Below are the code and all the weights of a small trained network. Each question names an input and a target symbol and asks about switching units off, where a switched-off unit gives its printed mean instead of its output.

import numpy as np


def w(rows, s, z=0):
    codes = np.array(rows[::2]) - 128.0
    scale = np.full(codes.shape[1], s)
    scale[-1] = z or s
    return codes * scale


def norm(h):
    return h / np.sqrt((h * h).mean(-1, keepdims=True) + 1e-5)


def f(y):
    return y / 2 * (1 + np.tanh(0.7978845608 * (y + 0.044715 * y**3)))


def softmax(a):
    e = np.exp(a - a.max(-1, keepdims=True))
    return e / e.sum(-1, keepdims=True)


def log_softmax(a):
    a = a - a.max(-1, keepdims=True)
    return a - np.log(np.exp(a).sum(-1, keepdims=True))


def net(x, mask):
    ids = ['αγδεζηθλμξπστφψω'.index(c) for c in x.split()]
    T = len(ids)
    res = E[ids] + P[:T]
    u = 0
    for l in range(2):
        r = norm(res)
        for j in range(3):
            rows = slice(2 * j, 2 * j + 2)
            q, k, v = (r @ M[l][rows].T for M in (Q, K, V))
            z = softmax(np.where(np.tri(T) > 0, q @ k.T / 2**0.5, -1e9)) @ v
            o = O[l][rows]
            res = res + np.where(mask[u + j], z, o[:, -1]) @ o[:, :-1]
        u += 3
        y = f(norm(res) @ A[l][:, :-1].T + A[l][:, -1])
        res = res + np.where(mask[u : u + 8], y, B[l][:, -1]) @ B[l][:, :-1]
        u += 8
    return log_softmax(norm(res)[-1] @ U[:, :-1].T + U[:, -1])


Q, K, V, O, A, B = {}, {}, {}, {}, {}, {}
E = w([
[143,157,140],'α',
[107,158,82],'γ',
[218,32,120],'δ',
[170,51,92],'ε',
[106,155,98],'ζ',
[179,50,101],'η',
[180,134,184],'θ',
[180,134,186],'λ',
[182,133,186],'μ',
[143,153,142],'ξ',
[104,153,100],'π',
[183,136,185],'σ',
[131,142,124],'τ',
[122,221,253],'φ',
[127,139,122],'ψ',
[135,19,44],'ω',
],0.017)
P = w([
[154,168,102],'0',
[122,151,122],'1',
[208,159,77],'2',
[115,149,130],'3',
[209,152,78],'4',
[109,145,135],'5',
[203,136,85],'6',
[107,135,139],'7',
[209,128,81],'8',
[107,131,137],'9',
[255,134,58],'10',
[113,142,134],'11',
],0.0085)
Q[0] = w([
[39,180,164],'L0H1',
[146,164,42],'L0H1',
[65,46,4],'L0H2',
[142,202,146],'L0H2',
[63,170,208],'L0H3',
[34,149,66],'L0H3',
],0.036)
K[0] = w([
[78,223,125],'L0H1',
[129,116,49],'L0H1',
[118,98,2],'L0H2',
[137,203,182],'L0H2',
[69,205,185],'L0H3',
[49,121,76],'L0H3',
],0.037)
V[0] = w([
[202,71,4],'L0H1',
[161,29,131],'L0H1',
[137,151,187],'L0H2',
[166,136,146],'L0H2',
[197,87,167],'L0H3',
[117,135,119],'L0H3',
],0.015)
O[0] = w([
[31,136,157,253],'L0H1',
[75,9,145,111],'L0H1',
[66,191,151,181],'L0H2',
[139,184,120,174],'L0H2',
[100,63,168,171],'L0H3',
[129,137,124,122],'L0H3',
],0.016,0.007)
A[0] = w([
[135,122,121,19],'L0N1',
[109,130,110,105],'L0N2',
[187,101,70,24],'L0N3',
[102,151,5,155],'L0N4',
[129,104,198,199],'L0N5',
[202,87,212,34],'L0N6',
[93,113,126,182],'L0N7',
[137,140,142,2],'L0N8',
],0.027,0.0027)
B[0] = w([
[128,145,130,109],'L0N1',
[99,128,111,136],'L0N2',
[58,171,119,135],'L0N3',
[23,212,4,225],'L0N4',
[140,224,167,254],'L0N5',
[141,224,237,195],'L0N6',
[86,124,65,210],'L0N7',
[161,93,152,131],'L0N8',
],0.03,0.0072)
Q[1] = w([
[124,174,63],'L1H1',
[4,117,193],'L1H1',
[63,120,140],'L1H2',
[183,166,52],'L1H2',
[14,67,173],'L1H3',
[74,132,236],'L1H3',
],0.036)
K[1] = w([
[121,157,74],'L1H1',
[209,12,165],'L1H1',
[112,75,172],'L1H2',
[214,134,54],'L1H2',
[109,4,172],'L1H3',
[198,52,203],'L1H3',
],0.032)
V[1] = w([
[120,168,59],'L1H1',
[204,71,39],'L1H1',
[99,156,109],'L1H2',
[97,79,78],'L1H2',
[91,194,232],'L1H3',
[100,2,159],'L1H3',
],0.027)
O[1] = w([
[79,50,78,217],'L1H1',
[29,113,173,4],'L1H1',
[148,76,100,216],'L1H2',
[192,167,137,121],'L1H2',
[251,148,96,213],'L1H3',
[78,231,96,5],'L1H3',
],0.022,0.012)
A[1] = w([
[96,188,149,2],'L1N1',
[123,127,141,89],'L1N2',
[100,52,130,81],'L1N3',
[102,147,131,131],'L1N4',
[2,121,187,23],'L1N5',
[120,129,135,94],'L1N6',
[132,155,219,81],'L1N7',
[197,63,229,178],'L1N8',
],0.03,0.0061)
B[1] = w([
[88,155,61,173],'L1N1',
[143,125,100,116],'L1N2',
[201,134,153,205],'L1N3',
[116,144,140,153],'L1N4',
[154,142,253,191],'L1N5',
[130,139,112,118],'L1N6',
[195,62,127,154],'L1N7',
[12,114,152,253],'L1N8',
],0.058,0.011)
U = w([
[145,46,142,146],'α',
[68,102,48,105],'γ',
[247,205,102,101],'δ',
[73,207,81,128],'ε',
[118,104,59,84],'ζ',
[119,212,82,135],'η',
[175,134,174,133],'θ',
[173,134,170,93],'λ',
[175,140,176,109],'μ',
[127,75,138,82],'ξ',
[123,115,76,87],'π',
[172,137,175,119],'σ',
[227,92,97,95],'τ',
[18,122,140,255],'φ',
[201,105,96,91],'ψ',
[37,205,199,109],'ω',
],0.014,0.0051)

Each question gives the input, a string of symbols that net reads in full, and the target symbol t.
The units are the heads (2 rows each of Q, K, V and O) and the neurons (one row each of A and B). Each row of codes is followed by its name. A weight is (code - 128) times the scale printed after its matrix; where a second scale follows, it is the last column's (O, A, B and U).
mask holds one flag per unit, layer by layer, with each layer's heads first. A switched-off unit (its flag False) gives its mean, the last column of its rows in O or B, instead of its output. The means were averaged over made-up inputs and are rounded, as every weight is.
A unit's drop is (log p(t) with every unit on - log p(t) with that unit switched off) / (log p(t) with every unit on - log p(t) with every unit switched off).
The circuit of an input: a set's keep is (log p(t) with only the set's units on - log p(t) with every unit switched off) / (log p(t) with every unit on - log p(t) with every unit switched off). Starting from the 12 units with the biggest drops (on a tie, the unit counted first), units are removed one at a time, each time the one whose removal leaves the highest keep (on an exact tie, the one counted first), for as long as the keep stays at least 0.8.
circuit, biggest first: the units of the circuit, biggest drop first
top k neurons: the k neurons with the biggest drops, biggest first
top k neurons in layer l: the k neurons of layer l with the biggest drops, biggest first
which heads matter: for each layer, one digit per head in row order, 1 if its drop is at least 0.15 and else 0, layers parted by /
input δ φ α δ λ, target δ: which heads matter -> 101 / 101
input τ λ φ ξ λ, target φ: which heads matter -> 110 / 011
input α μ ζ π γ ω φ ψ ε, target ε: top 3 neurons -> L0N4; L0N6; L0N5
input φ γ α δ ζ, target δ: which heads matter -> 101 / 001
input τ ξ γ θ ζ δ α ξ, target α: circuit, biggest first -> L1H3; L1H1; L1N8
input φ φ ζ σ θ, target φ: top 3 neurons in layer 0 -> L0N4; L0N5; L0N7
input α π ω δ ζ, target δ: circuit, biggest first -> L1H3; L0H1; L1N8
input ω θ φ, target φ: circuit, biggest first -> L1N8; L1H3
input ε τ ζ, target ε: top 2 neurons in layer 0 -> L0N6; L0N5
input γ α ω η ε ω ψ η, target ε: which heads matter -> 100 / 001
input μ ζ τ ω γ ω δ ω, target δ: top 3 neurons -> L0N4; L1N8; L0N7
input ε δ θ ψ ξ, target δ: top 3 neurons -> L0N5; L1N8; L0N4
input γ γ ε δ τ, target δ: which heads matter -> 000 / 101
input φ φ λ, target φ: which heads matter -> 110 / 001
input ξ σ τ ξ ω η ε ψ μ, target ε: top 2 neurons -> L0N5; L0N4
input α φ ψ ζ λ γ φ τ, target τ: which heads matter -> 001 / 001
input ζ α α ω ζ ε μ, target ε: top 3 neurons in layer 0 -> L0N4; L0N5; L0N6
input γ ζ τ, target τ: top 2 neurons -> L1N8; L1N3
input π μ λ τ φ ε γ θ π γ γ, target ε: top 3 neurons -> L0N6; L0N7; L0N4
input α μ φ γ ψ ε α, target ε: top 2 neurons in layer 0 -> L0N5; L0N7
input ψ γ α γ γ δ μ, target δ: top 2 neurons -> L0N5; L1N8
input ψ α γ δ ξ α δ ξ δ π π, target δ: top 2 neurons -> L0N5; L0N4
input α μ τ ζ γ τ τ ψ ξ ε π, target ε: top 4 neurons in layer 0 -> L0N6; L0N7; L0N5; L0N4
input π ψ ζ η θ α, target α: top neuron -> L0N7
input γ α φ γ σ φ α, target φ: top 3 neurons -> L1N8; L0N4; L0N5
input ψ δ θ, target δ: top 2 neurons -> L0N5; L1N8
input φ θ ξ, target φ: top 3 neurons -> L1N8; L0N4; L0N5
input η ψ ξ ξ α σ γ ε π ψ π, target ε: top neuron in layer 0 -> L0N6
input η ξ α λ α δ σ σ π, target δ: top 3 neurons -> L0N5; L1N8; L0N4
